[100 = 0]
103 109 87 98 103 93 118 93 60 104 106 116 109 92 112 83 105 99 113 125 91 -> (25)/<67>
103 125 102 102 99 101 101 96 53 115 86 101 91 91 92 98 108 110 104 116 110 -> (22)/<67>
84 91 99 109 86 103 108 82 66 102 125 89 111 109 106 105 106 105 107 105 103 -> (22)/<67>
76 98 101 102 104 80 103 119 108 123 103 90 115 131 104 91 80 116 112 108 105 -> (22)/<67>
97 90 98 97 44 113 98 85 146 106 108 97 94 100 104 116 97 86 93 84 119 -> (22)/<60>
92 93 101 98 46 87 107 116 148 115 95 83 84 122 82 120 105 102 106 107 105 -> (17)/<60>
99 98 99 96 51 114 95 118 137 119 96 85 92 122 85 110 116 90 102 104 100 -> (17)/<60>
91 116 92 99 96 114 107 101 84 99 111 92 92 114 87 103 112 104 103 115 116 -> (17)/<67>
110 142 88 105 132 96 92 95 51 103 110 129 125 92 124 77 94 107 100 119 91 -> (25)/<67>
67 84 98 101 63 105 111 91 149 109 104 92 97 97 91 127 108 94 102 92 95 -> (17)/<60>
132 108 100 126 86 111 102 176 45 110 108 81 101 142 89 152 118 113 101 111 104 -> (17)/<67>
89 106 96 101 38 107 118 93 83 99 116 95 92 102 114 94 102 99 105 118 104 -> (22)/<67>
81 101 102 100 57 97 109 82 95 95 115 89 100 111 101 99 102 112 105 104 107 -> (22)/<67>
78 106 100 93 95 90 101 139 89 91 119 103 71 107 99 80 111 103 101 104 131 -> (17)/<67>
110 107 93 95 75 76 107 87 103 113 111 96 114 99 112 118 97 103 96 115 94 -> (16)/<67>
89 89 99 102 38 128 107 96 112 105 100 77 98 121 94 107 115 95 104 99 109 -> (17)/<60>
113 94 99 107 100 113 102 89 97 106 96 93 128 101 128 97 99 78 103 98 93 -> (25)/<60>
105 94 101 105 127 96 105 84 48 94 105 95 109 102 119 72 107 97 113 107 103 -> (25)/<67>
82 94 95 115 117 77 117 84 61 88 112 90 108 108 117 86 106 113 112 108 112 -> (22)/<67>
94 114 89 110 35 98 109 84 55 140 118 99 98 86 94 118 104 111 101 129 87 -> (16)/<67>

113 87 91 91 93 91 129 88 115 100 134 72 78 101 37 119 102 108 104 85 107 -> <26>/<223>
86 84 108 106 109 116 85 95 64 88 93 112 92 109 135 105 112 108 107 92 95 -> <26>/<233>
141 125 71 93 98 129 102 75 109 125 106 98 105 107 107 109 97 104 112 82 126 -> <37>/<233>
119 103 98 95 67 94 92 97 42 118 94 74 84 122 91 127 98 111 102 84 117 -> <26>/<233>
102 86 108 104 105 101 119 83 78 127 110 104 99 84 79 105 89 103 106 91 114 -> <26>/<233>
105 117 78 66 82 103 120 103 100 96 142 75 72 128 75 111 102 103 101 96 124 -> <26>/<223>
102 88 105 91 118 126 92 90 66 90 93 88 92 134 153 108 96 110 89 98 110 -> <26>/<223>
109 95 88 96 109 102 101 93 73 107 105 77 88 142 107 107 92 114 97 75 115 -> <26>/<223>
113 104 113 99 113 87 121 99 77 105 92 86 91 97 91 113 106 117 94 92 91 -> <26>/<223>
78 83 105 90 115 129 105 97 67 94 96 91 86 126 109 111 98 102 104 93 104 -> <26>/<222>
146 120 90 96 109 126 117 80 88 137 106 64 80 122 22 129 99 108 118 64 120 -> <26>/<233>
99 84 94 97 103 94 112 92 78 91 101 84 96 102 75 113 106 118 106 94 113 -> <26>/<223>
106 84 86 89 99 102 96 91 59 102 94 86 82 140 80 116 100 147 102 80 109 -> <26>/<223>
95 97 92 100 102 114 72 115 65 107 96 86 90 124 182 109 93 105 87 88 81 -> <26>/<223>
105 96 96 98 110 87 107 75 90 111 89 79 84 121 78 117 105 100 104 91 112 -> <26>/<223>
118 110 90 93 93 110 103 96 91 120 93 110 104 103 89 106 92 81 104 100 113 -> <37>/<233>
106 114 101 103 91 108 82 86 108 95 108 103 107 94 140 99 105 108 97 89 109 -> <37>/<233>
123 123 86 88 93 120 78 89 113 116 68 101 104 111 163 93 106 115 106 95 96 -> <37>/<223>
117 120 97 99 109 110 94 100 79 115 106 58 95 110 96 113 96 101 105 83 124 -> <26>/<235>
136 122 92 95 112 95 132 93 73 93 96 73 79 118 76 113 107 113 105 86 117 -> <26>/<223>
86 113 107 103 102 102 97 98 63 108 93 96 110 102 155 98 89 96 90 92 113 -> <26>/<233>
135 76 79 101 110 115 127 73 132 111 103 88 76 103 54 95 98 111 90 91 118 -> <26>/<223>
142 106 102 98 103 102 61 99 115 124 97 80 106 92 63 114 92 103 135 90 114 -> <28>/<233>
101 65 100 96 120 104 116 96 76 103 109 97 83 124 55 107 103 99 110 85 121 -> <26>/<222>
105 74 102 93 101 112 95 90 77 109 94 88 75 127 112 114 97 114 107 87 111 -> <26>/<233>
129 97 93 88 98 94 124 86 75 113 111 87 70 147 1 115 100 100 116 63 133 -> <26>/<233>
94 66 91 103 111 113 101 89 97 111 108 80 98 98 109 119 105 102 104 93 128 -> <26>/<235>
117 66 95 82 92 96 117 83 64 90 103 101 78 131 53 110 109 117 93 87 108 -> <26>/<233>
138 80 86 65 90 89 62 122 26 102 80 73 83 160 152 125 98 128 125 94 109 -> <26>/<235>
